126  126  131  158  136  113
132  131  122  126  141  138
110  134  135  129  114  128
>> 135

123  126  127  128
139  126  130  126
101  126  129  130
>> 129

 98  146  142  126  135  107
121  128  112  130  115  123
154  150  117  134  117  147
>> 117

153  121  142  116  121  129  123
121  109  115  149  126  124  123
124  143  145  115  117  138  128
>> 145

125  125  129  152  150  120  123
121  119  124  107  127  123  139
110  122  118  112  115  129  134
>> 118

120  130  155  128  134
148  153  151  109  136
110  105  126  120  138
>> 126

125  130  135  125  134  130  127
113  128  139  125  123  123  132
123  121  151  135  128  127  150
>> 151

128  119  134  142  108
128  110  113  142  131
106  131  113  112  126
>> 113
---
Q: [136 131 130 154 113 142]
A: 130
Q: [102 101 135 121 130]
A: 135
Q: [141 121 123 135 153]
A: 123
Q: [122 152 128 144 118]
A: 128
Q: [117 122 130 126 133 149]
A: 130
Q: [117 153 156 140 119]
A: 156
Q: [131 127 100 133 150 124 131]
A: 100
Q: [102 146 100 133 108 112]
A: 100
---
[129 122 128 120 128 134 105] ⇒ 105, 129

[111 104 136 109] ⇒ 109, 111

[[139 123 131 126 130 130 112]
 [141 125 123 127 134 130 129]
 [104 133 143 120 136 128 135]] ⇒ 112, 104

[[137 142 146 140 109 103]
 [136 114 125 131 137 122]] ⇒ 103, 136

[149 115 126 135] ⇒ 135, 149

[123 103 106 108 113 122 156] ⇒ 156, 123
---
[130 140 120 120 150] out 150, 140

[107 110 123 150] out 150, 123

[[114 119 102 121 137 114]
 [132 114 111 118 110 116]] out 137, 132

[150 125 112 129 148 138 105] out 150, 148

[118 122 103 146] out 146, 122

[144 134 121 101 157] out 157, 144

[122 150 144 117 119 123] out 150, 144

[[127 109 147 128 140 128]
 [104 102 125 128 125 129]] out 147, 140

[[151 157 111 135]
 [147 149 120 123]] out 157, 151
---
145  148  147  150   99  156 gives 147

108  135  120  152 gives 135

 99  114  140  112  100  102 gives 102

100  117  136  129  151  113  116 gives 116

 99  128  136  111 gives 128

123  114  136  132
140  115  134  106
130  119  121  149
gives 115
---
[[125 131 116 135 132 132 132 119 129 134 126 141 127 128]
 [127 137 121 136 131 133 139 118 128 137 140 129 127 132]
 [127 137 121 136 131 133 139 118 127 136 140 129 133 131]
 [119 132 141 122 131 134 127 133 138 123 130 126 123 133]
 [127 139 125 133 130 134 135 117 129 138 145 122 132 135]
 [126 139 126 131 130 135 133 117 131 138 145 121 129 135]
 [124 120 124 127 131 126 124 134 131 121 103 145 126 122]] ans = 125

[[114 132 148 146 112 150 119 134 109 132 140 138 153 118 138]
 [125 123 133 118 143 132 128 121 145 128 133 130 128 128 125]
 [124 116 135 129 124 132 117 128 123 117 134 121 129 119 122]
 [128 141 121 131 112 128 131 129 111 139 121 135 127 130 139]
 [118 116 140 146 131 136 116 139 130 117 137 129 146 118 126]] ans = 114

[[118 131 126 139 140 128 151 127 129 121 138]
 [124 131 128 129 130 129 122 127 129 121 127]
 [124 131 128 129 130 128 121 127 129 121 127]
 [107 131 128 129 148 120 122 128 133 121 127]
 [124 131 128 129 130 128 131 127 129 121 129]
 [124 131 128 129 130 128 122 127 129 121 127]] ans = 118

[[120 124 123 124 121 131 119 134 120 123 124 130]
 [118 120 119 125 121 134 117 133 118 119 125 134]
 [139 150 141 121 127 133 141 139 133 137 118 112]
 [122 140 131 134 118 134 119 133 131 125 131 115]
 [131 115 140 132 136 121 138 115 129 137 136 137]
 [123 122 120 124 123 131 120 133 121 122 125 132]
 [125 123 119 125 124 129 121 133 123 123 125 131]
 [138 148 138 125 126 132 137 137 133 135 121 113]
 [113 127 120 130 110 135 110 138 115 119 123 129]
 [122 132 146 131 127 131 133 121 129 136 130 129]
 [130 119 147 126 136 124 143 115 127 140 131 137]
 [133 114 138 129 139 120 138 115 131 135 137 136]] ans = 120

[[116 136 140 136 107 148 137 112 136 117 144 131]
 [122 119 109 128 135 132 144 115 112 120 130 122]
 [147 122 107 107 126 136 134 146 138 143 109 110]
 [135 126 126 123 119 141 146 132 115 107 148 134]
 [141 142 129 132 143 107 124 146 138 142 148 144]
 [120 137 124 119 119 114 123 117 126 145 128 127]
 [115 121 117 128 125 111 127 109 127 137 110 114]
 [119 136 121 147 117 129 134 121 147 115 149 126]] ans = 116

[[134 136 123 131 135 116]
 [134 136 123 131 135 116]
 [134 136 123 131 135 116]
 [131 133 134 110 150 127]
 [138 138 132 137 145 129]] ans = 134
---
[103 137 106 130 120 120 152]: 120

[[101 150 129 132  99 127 155]
 [126 134 144 138 112 121 146]
 [134 138 118 125 122 131 129]]: 99

[149 158 148 151 147 146 157]: 147

[[127 126 124 126 128 127 133]
 [126 110 140 105 136 114 116]]: 128

[[128 135 100 128 113 106 119]
 [129 124 133 129 115 128 120]
 [121 112 145 134 151 143 123]]: 113

[[150 130 108 107 131 141 110]
 [112 133 108 108 151 142 126]
 [116 127 141 112 138 110 113]]: 131
---
[[125 135 113 121 156]
 [121 127 119 136 129]
 [137 128 143 125 121]] yields 113

[133 110 121 149 113] yields 121

[[112 132 118 140 105]
 [126 125 115 151 124]] yields 118

[[145 129 148 138 133]
 [113 122 116 128 141]
 [121 128 122 132 105]] yields 148

[114 150 144 107 156] yields 144

[129 136 130 123 156] yields 130

[[153 122 100 144 117]
 [151 124 114 127 116]
 [150 147 126 120 134]] yields 100

[[119 113 145 127 127]
 [135 125 105 125 125]
 [128 138 146 122 126]] yields 145
---
[144 134 110 130 107 125] yields 110

[[116 124 108 121 125]
 [103 135 135 102 129]
 [138 113 110 117 109]] yields 108

[111 128 103 131 137] yields 103

[126 132 117 115 104] yields 117

[[153 126 109 128 122 113]
 [108 140 134 106 138 118]] yields 109

[[144 140 119 133]
 [121 133 147 128]
 [149 128 121 115]] yields 119

[103 140 156 149 109] yields 156
---
104,108,150,112,136,105 | 105, 104

129,142,134,150 | 150, 129

103,123,147,125 | 125, 103

126,134,154,153 | 153, 126

109,141,109,123,146,115,102 | 102, 109

150,129,128,131 | 131, 150

106,126,141,121,101,137,130 | 130, 106

116,131,123,119,123
155,122,141,144,140
| 123, 155

119,129,133,121,131,127,151 | 151, 119

138,122,130,148,141
113,126,107,136,143
130,104,134,137,120
| 141, 130
---
[[112 116 118 119 105 118 108 113 118 117 103]
 [125 126 134 125 119 136 122 125 136 136 122]
 [110 139 115 106 119 115 110 119 134 115 121]
 [142 110 144 148 139 134 148 130 113 135 135]
 [129 126 129 130 128 128 129 127 126 128 128]
 [106 117 116 113 100 116 102 110 120 115 100]] → 112

[[129 126 120 113 130 133]
 [128 128 133 127 131 126]
 [128 129 128 129 128 128]
 [126 127 126 131 124 124]
 [114 125 135 133 118 137]
 [107 113 121 142 129 140]
 [128 129 136 127 133 125]
 [127 130 133 138 127 124]
 [129 127 128 131 127 128]
 [130 124 116 104 131 136]
 [101 123 142 137 109 143]
 [116 120 124 135 128 135]] → 129

[[119 131 137 136 125 132]
 [145 138 128 122 130 139]
 [133 127 131 130 141 129]
 [109 130 123 129 126 130]
 [127 135 131 117 123 132]
 [130 124 132 154 120 123]
 [133 126 140 130 126 120]
 [109 134 125 121 124 132]] → 119

[[133 144 135 138 135 120 121 122 137 127 138 137 119]
 [126 138 133 129 138 122 133 146 140 129 140 126 124]
 [111 137 132 127 129 140 101 124 129 137 124 118 123]
 [118 127 121 135 128 123 111 125 132 124 137 130 151]
 [124 122 123 133 127 128 115 127 142 127 125 123 136]
 [125 137 121 124 137 143 113 142 127 132 130 131 137]] → 133

[[131 139 121 119 148 138 112 127]
 [125 130 149 130 110 138 118 129]
 [137 129 147 122 113 125 130 126]
 [117 125 125 129 121 147 131 128]
 [130 122 145 132 131 119 129 123]] → 131

[[112 133 123 137 125 124 133 118]
 [135 130 129 135 125 131 127 122]
 [132 126 116 123 114 114 125 137]
 [129 130 128 126 131 122 137 130]
 [130 130 128 125 126 128 132 129]
 [130 131 128 124 125 127 133 130]
 [128 124 126 133 119 124 123 131]
 [129 130 128 126 126 128 131 129]
 [121 128 112 131 141 149 138 106]
 [132 124 121 133 141 129 120 123]
 [122 135 114 129 142 140 128 105]
 [135 125 131 121 120 133 131 129]] → 112

[[111 118 117 132 112 145 114]
 [105 141 125 119 118 133 129]
 [149 127 130 119 146 128 143]
 [141 137 127 125 137 124 137]
 [ 98 133 119 126 109 143 118]
 [134 121 133 119 139 129 136]] → 111
---
[126, 133, 128, 102, 119] Out: 126
[[148, 111, 146, 138, 103], [122, 131, 139, 113, 134], [113, 130, 120, 111, 114]] Out: 122
[115, 100, 122, 126, 146, 145, 131] Out: 126
[154, 154, 104, 127, 111] Out: 127
[114, 122, 136, 149, 139, 102, 111] Out: 122
[134, 149, 127, 113, 135] Out: 134
---
149  141  123  147: 123
135  104  109  140  145: 140
113  117  107  100: 107
107  101  128  133  127  150: 127
153  147  142  128: 142
120  153  106  129  157  143  104: 143
145  143  116  112  142  121  152: 121
131  137  132   98  144: 98
